Below is a small trained network, with its code and all its weights. Each question gives an input and a target symbol and asks what happens when units are switched off, that is, made to give their printed mean instead of their output.

import numpy as np


def w(rows, s, z=0):
    codes = np.array(rows[::2]) - 128.0
    scale = np.full(codes.shape[1], s)
    scale[-1] = z or s
    return codes * scale


def f(y):
    return y / 2 * (1 + np.tanh(0.7978845608 * (y + 0.044715 * y**3)))


def softmax(a):
    e = np.exp(a - a.max(-1, keepdims=True))
    return e / e.sum(-1, keepdims=True)


def log_softmax(a):
    a = a - a.max(-1, keepdims=True)
    return a - np.log(np.exp(a).sum(-1, keepdims=True))


def net(x, mask):
    ids = ['βεζθτψω'.index(c) for c in x.split()]
    T = len(ids)
    res = E[ids] + P[:T]
    u = 0
    for l in range(3):
        r = res
        for j in range(2):
            rows = slice(3 * j, 3 * j + 3)
            q, k, v = (r @ M[l][rows].T for M in (Q, K, V))
            z = softmax(np.where(np.tri(T) > 0, q @ k.T / 3**0.5, -1e9)) @ v
            o = O[l][rows]
            res = res + np.where(mask[u + j], z, o[:, -1]) @ o[:, :-1]
        u += 2
        y = f(res @ A[l][:, :-1].T + A[l][:, -1])
        res = res + np.where(mask[u : u + 4], y, B[l][:, -1]) @ B[l][:, :-1]
        u += 4
    return log_softmax(res[-1] @ U[:, :-1].T + U[:, -1])


Q, K, V, O, A, B = {}, {}, {}, {}, {}, {}
E = w([
[139,123,100,149,126,170,97,75,104,68,142],'β',
[129,97,157,147,97,147,154,91,184,95,103],'ε',
[190,137,76,101,163,138,169,128,94,162,120],'ζ',
[103,160,173,117,166,165,197,126,123,97,147],'θ',
[132,251,160,122,117,121,151,137,119,180,126],'τ',
[180,86,111,148,197,91,163,153,127,127,84],'ψ',
[109,122,123,105,114,102,125,141,182,114,185],'ω',
],0.025)
P = w([
[113,144,41,117,11,162,144,164,98,80,104],'0',
[165,184,88,113,59,142,134,148,109,69,93],'1',
[164,183,107,124,82,118,129,137,116,80,100],'2',
[164,182,111,131,101,114,125,133,127,95,113],'3',
[157,165,120,139,118,106,121,133,126,114,120],'4',
[155,154,130,144,123,108,117,129,128,129,133],'5',
[150,139,139,156,130,105,117,133,122,138,142],'6',
[148,126,146,167,132,101,114,134,115,152,158],'7',
[143,118,144,179,131,86,121,143,104,166,167],'8',
],0.011)
Q[0] = w([
[183,156,119,146,182,108,166,151,141,113,137],'0.h1',
[97,100,117,110,106,143,101,131,154,134,147],'0.h1',
[139,140,85,96,156,138,95,137,79,136,158],'0.h1',
[128,155,130,139,62,90,148,111,218,122,195],'0.h2',
[225,119,104,87,209,107,143,180,127,160,127],'0.h2',
[2,165,172,109,77,119,75,127,179,146,126],'0.h2',
],0.0099)
K[0] = w([
[105,135,124,117,161,111,162,189,81,93,139],'0.h1',
[108,126,114,98,129,152,74,136,182,166,140],'0.h1',
[120,161,83,193,143,123,42,112,70,92,168],'0.h1',
[185,121,159,150,127,79,77,205,253,192,171],'0.h2',
[103,145,159,130,221,133,98,127,23,155,213],'0.h2',
[172,173,54,56,9,54,163,204,137,178,55],'0.h2',
],0.007)
V[0] = w([
[127,153,101,76,137,97,102,186,184,103,163],'0.h1',
[136,111,98,84,84,101,74,178,193,134,183],'0.h1',
[90,153,120,61,160,90,253,214,112,171,143],'0.h1',
[128,191,165,101,183,160,180,49,79,104,169],'0.h2',
[8,156,212,110,186,190,183,193,131,90,131],'0.h2',
[67,123,114,167,156,210,80,86,108,61,132],'0.h2',
],0.0057)
O[0] = w([
[77,173,155,140,151,153,147,85,102,165,160,210],'0.h1',
[91,106,160,161,174,124,149,90,2,128,146,108],'0.h1',
[96,134,116,65,112,175,152,105,48,98,157,133],'0.h1',
[83,113,160,189,107,84,79,111,150,139,155,247],'0.h2',
[103,89,96,85,115,59,109,58,93,140,162,35],'0.h2',
[113,84,105,144,159,62,194,110,146,139,132,224],'0.h2',
],0.0084,0.0015)
A[0] = w([
[189,58,127,192,165,110,130,147,192,160,54,53],'0.n1',
[116,88,88,99,145,162,131,141,54,149,2,2],'0.n2',
[125,88,154,134,128,60,117,99,173,120,65,69],'0.n3',
[100,86,76,88,14,145,33,135,182,68,170,122],'0.n4',
],0.0072,0.0047)
B[0] = w([
[61,49,94,255,137,26,139,157,99,161,153,253],'0.n1',
[109,106,174,212,163,94,72,171,186,195,163,126],'0.n2',
[82,212,147,107,125,159,134,88,48,219,173,163],'0.n3',
[239,192,162,105,101,163,128,165,99,70,73,225],'0.n4',
],0.0092,0.0041)
Q[1] = w([
[95,97,197,142,128,167,144,136,116,222,71],'1.h1',
[139,123,103,145,98,164,48,75,95,153,236],'1.h1',
[55,129,97,82,156,133,2,172,131,172,84],'1.h1',
[159,151,131,175,110,127,77,101,119,77,107],'1.h2',
[180,147,142,146,213,185,108,86,126,120,96],'1.h2',
[165,119,106,123,133,81,158,104,87,177,125],'1.h2',
],0.008)
K[1] = w([
[102,196,115,223,117,128,38,59,178,149,123],'1.h1',
[117,130,194,89,44,36,157,159,204,205,184],'1.h1',
[145,212,60,133,115,150,135,203,2,175,180],'1.h1',
[210,92,177,167,105,120,53,67,132,169,112],'1.h2',
[100,132,72,106,86,143,209,49,135,236,26],'1.h2',
[109,168,30,150,215,69,84,174,113,149,130],'1.h2',
],0.0054)
V[1] = w([
[108,151,238,116,78,51,53,121,107,137,158],'1.h1',
[126,84,62,161,131,143,91,113,156,23,156],'1.h1',
[112,254,131,151,158,124,166,118,164,200,129],'1.h1',
[108,117,31,225,39,195,55,68,113,174,100],'1.h2',
[171,152,155,152,175,139,221,88,159,121,124],'1.h2',
[181,189,131,153,114,90,70,145,87,185,161],'1.h2',
],0.0052)
O[1] = w([
[114,74,68,212,83,160,70,201,83,158,98,24],'1.h1',
[132,159,119,72,111,236,140,118,176,108,159,253],'1.h1',
[104,17,141,246,14,85,132,118,72,138,151,134],'1.h1',
[165,145,202,3,156,118,200,75,21,71,137,201],'1.h2',
[125,179,83,161,22,163,16,131,100,134,122,242],'1.h2',
[36,106,117,177,123,80,168,31,117,89,82,168],'1.h2',
],0.0056,0.003)
A[1] = w([
[79,59,171,133,120,242,189,52,44,88,64,160],'1.n1',
[42,74,122,62,156,179,2,125,186,164,244,102],'1.n2',
[11,26,56,103,162,58,130,186,99,198,161,3],'1.n3',
[117,204,155,96,76,191,97,49,92,85,92,23],'1.n4',
],0.0066,0.006)
B[1] = w([
[193,172,129,66,183,177,147,147,167,109,149,255],'1.n1',
[106,70,136,245,152,84,39,104,164,176,131,136],'1.n2',
[172,172,109,64,114,179,105,117,149,112,118,239],'1.n3',
[163,78,136,123,185,119,218,157,154,140,143,252],'1.n4',
],0.011,0.0031)
Q[2] = w([
[101,179,190,85,141,190,110,135,43,118,43],'2.h1',
[169,68,49,151,222,125,147,201,120,105,116],'2.h1',
[127,104,151,176,181,128,115,155,67,136,37],'2.h1',
[183,25,114,93,79,136,46,112,150,2,140],'2.h2',
[169,13,69,99,189,130,51,125,112,176,56],'2.h2',
[151,48,99,209,150,173,188,94,154,76,89],'2.h2',
],0.0091)
K[2] = w([
[145,219,101,96,159,93,165,129,136,196,49],'2.h1',
[169,110,97,149,171,134,143,82,96,69,105],'2.h1',
[151,109,69,165,142,112,130,109,86,141,78],'2.h1',
[160,100,128,125,120,121,51,131,114,34,110],'2.h2',
[126,71,12,198,170,80,105,53,114,155,92],'2.h2',
[175,83,103,193,194,173,126,128,213,67,108],'2.h2',
],0.011)
V[2] = w([
[39,159,37,151,164,167,171,244,239,253,71],'2.h1',
[141,145,63,130,100,77,109,183,193,123,208],'2.h1',
[83,218,103,140,169,138,109,169,195,69,96],'2.h1',
[162,88,103,23,192,139,227,81,122,175,75],'2.h2',
[80,98,103,119,145,110,158,118,108,46,82],'2.h2',
[110,152,138,253,159,17,69,127,104,108,239],'2.h2',
],0.0046)
O[2] = w([
[255,123,157,77,178,31,132,108,59,59,137,41],'2.h1',
[40,176,137,168,115,112,179,63,78,93,28,160],'2.h1',
[112,109,95,90,49,134,49,155,106,110,118,201],'2.h1',
[117,159,166,121,87,82,8,136,179,125,103,250],'2.h2',
[137,142,167,91,75,86,138,192,110,170,162,131],'2.h2',
[175,150,126,41,138,141,166,136,177,106,73,3],'2.h2',
],0.006,0.0061)
A[2] = w([
[56,48,129,190,126,62,76,122,105,169,134,102],'2.n1',
[77,100,97,155,150,144,157,105,149,137,108,120],'2.n2',
[200,137,115,74,186,155,201,193,160,105,121,57],'2.n3',
[74,2,108,171,163,26,90,119,104,214,139,7],'2.n4',
],0.0092,0.012)
B[2] = w([
[155,116,80,99,163,135,152,162,173,154,126,255],'2.n1',
[117,138,153,121,120,137,102,159,134,132,147,139],'2.n2',
[107,133,145,121,138,105,104,122,118,162,101,245],'2.n3',
[99,102,173,110,126,122,131,110,6,59,99,156],'2.n4',
],0.02,0.0027)
U = w([
[240,191,135,22,140,219,237,178,134,66,101,205],'β',
[37,102,194,254,58,88,38,126,81,113,175,217],'ε',
[131,122,71,131,130,128,165,198,211,193,158,39],'ζ',
[104,71,150,116,158,77,138,189,99,93,77,171],'θ',
[119,125,124,112,113,128,140,158,131,120,118,3],'τ',
[122,98,102,58,90,86,127,71,134,139,105,109],'ψ',
[116,118,128,108,114,125,130,153,129,127,118,19],'ω',
],0.0059,0.004)

Each question gives the input, a string of symbols that net reads in full, and the target symbol t.
The units are the heads (3 rows each of Q, K, V and O) and the neurons (one row each of A and B). Each row of codes is followed by its name. A weight is (code - 128) times the scale printed after its matrix; where a second scale follows, it is the last column's (O, A, B and U).
mask holds one flag per unit, layer by layer, with each layer's heads first. A switched-off unit (its flag False) gives its mean, the last column of its rows in O or B, instead of its output. The means were averaged over made-up inputs and are rounded, as every weight is.
A unit's drop is (log p(t) with every unit on - log p(t) with that unit switched off) / (log p(t) with every unit on - log p(t) with every unit switched off).
The circuit of an input: a set's keep is (log p(t) with only the set's units on - log p(t) with every unit switched off) / (log p(t) with every unit on - log p(t) with every unit switched off). Starting from the 12 units with the biggest drops (on a tie, the unit counted first), units are removed one at a time, each time the one whose removal leaves the highest keep (on an exact tie, the one counted first), for as long as the keep stays at least 0.8.
circuit, biggest first: the units of the circuit, biggest drop first
most important unit: the unit with the biggest drop
which heads matter: for each layer, one digit per head in row order, 1 if its drop is at least 0.15 and else 0, layers parted by /
drop when u is switched off: that unit's drop, to one decimal
input ζ ω τ ψ ζ β θ ε, target β: most important unit	0.h2
input θ ε θ ζ, target ψ: which heads matter	01 / 00 / 00
input θ ε ζ ζ ζ θ ω, target β: circuit, biggest first	0.n4, 0.n1
input τ β β ε β ε ω, target β: which heads matter	01 / 00 / 01
input τ β ε ω ω ε ω ε ε, target θ: circuit, biggest first	2.n4, 2.n1, 0.h1, 0.n1
input θ τ ε ω ε, target ε: circuit, biggest first	2.n1, 1.n4
input ω ω ε ψ ε θ τ ε, target ζ: which heads matter	11 / 00 / 01
input θ τ β ψ τ β τ, target ζ: circuit, biggest first	2.n1, 0.h2, 1.h1
input τ τ ω β β τ, target ζ: circuit, biggest first	2.n1, 1.h1, 0.n4, 0.h2
input θ τ θ θ ψ ε, target β: circuit, biggest first	0.n4, 0.h1
input ε τ τ, target ε: circuit, biggest first	1.h1, 0.h2
input ω θ τ θ ω ω, target ζ: circuit, biggest first	2.n1, 1.n2
input ζ θ β θ, target ε: which heads matter	11 / 00 / 00
input ψ β θ β θ ω ω β, target ζ: circuit, biggest first	2.n1, 1.h1, 0.h2
input β β ω ω ε ψ ε ψ τ, target β: circuit, biggest first	2.h2
input ε β ε ζ τ ω β ψ, target ζ: which heads matter	00 / 00 / 11
input θ ω ψ ε ψ ω ω τ ψ, target ψ: which heads matter	01 / 00 / 00
input θ θ θ ε ω θ, target θ: which heads matter	11 / 11 / 01
input ω ζ β ψ ε β β ζ β, target θ: which heads matter	11 / 00 / 00
input ω ε ε, target ε: most important unit	0.h1
input τ ε ε ε β ε, target θ: which heads matter	10 / 00 / 01
input β ζ θ ε ω ω θ β τ, target β: which heads matter	00 / 00 / 11
input θ ω ω ω, target ζ: which heads matter	11 / 00 / 00
input τ ε τ, target ε: which heads matter	01 / 00 / 00
input ω β ω, target ε: drop when 0.h1 is switched off	2.3
input ω β τ β β ψ, target ζ: drop when 2.h2 is switched off	0.3
input ω ζ ω ψ θ ε ε ω ε, target ζ: drop when 0.h1 is switched off	0.1
input θ τ ω θ τ ψ ε ε β, target β: most important unit	0.n1
input ε β ζ, target ζ: drop when 1.h2 is switched off	0.0
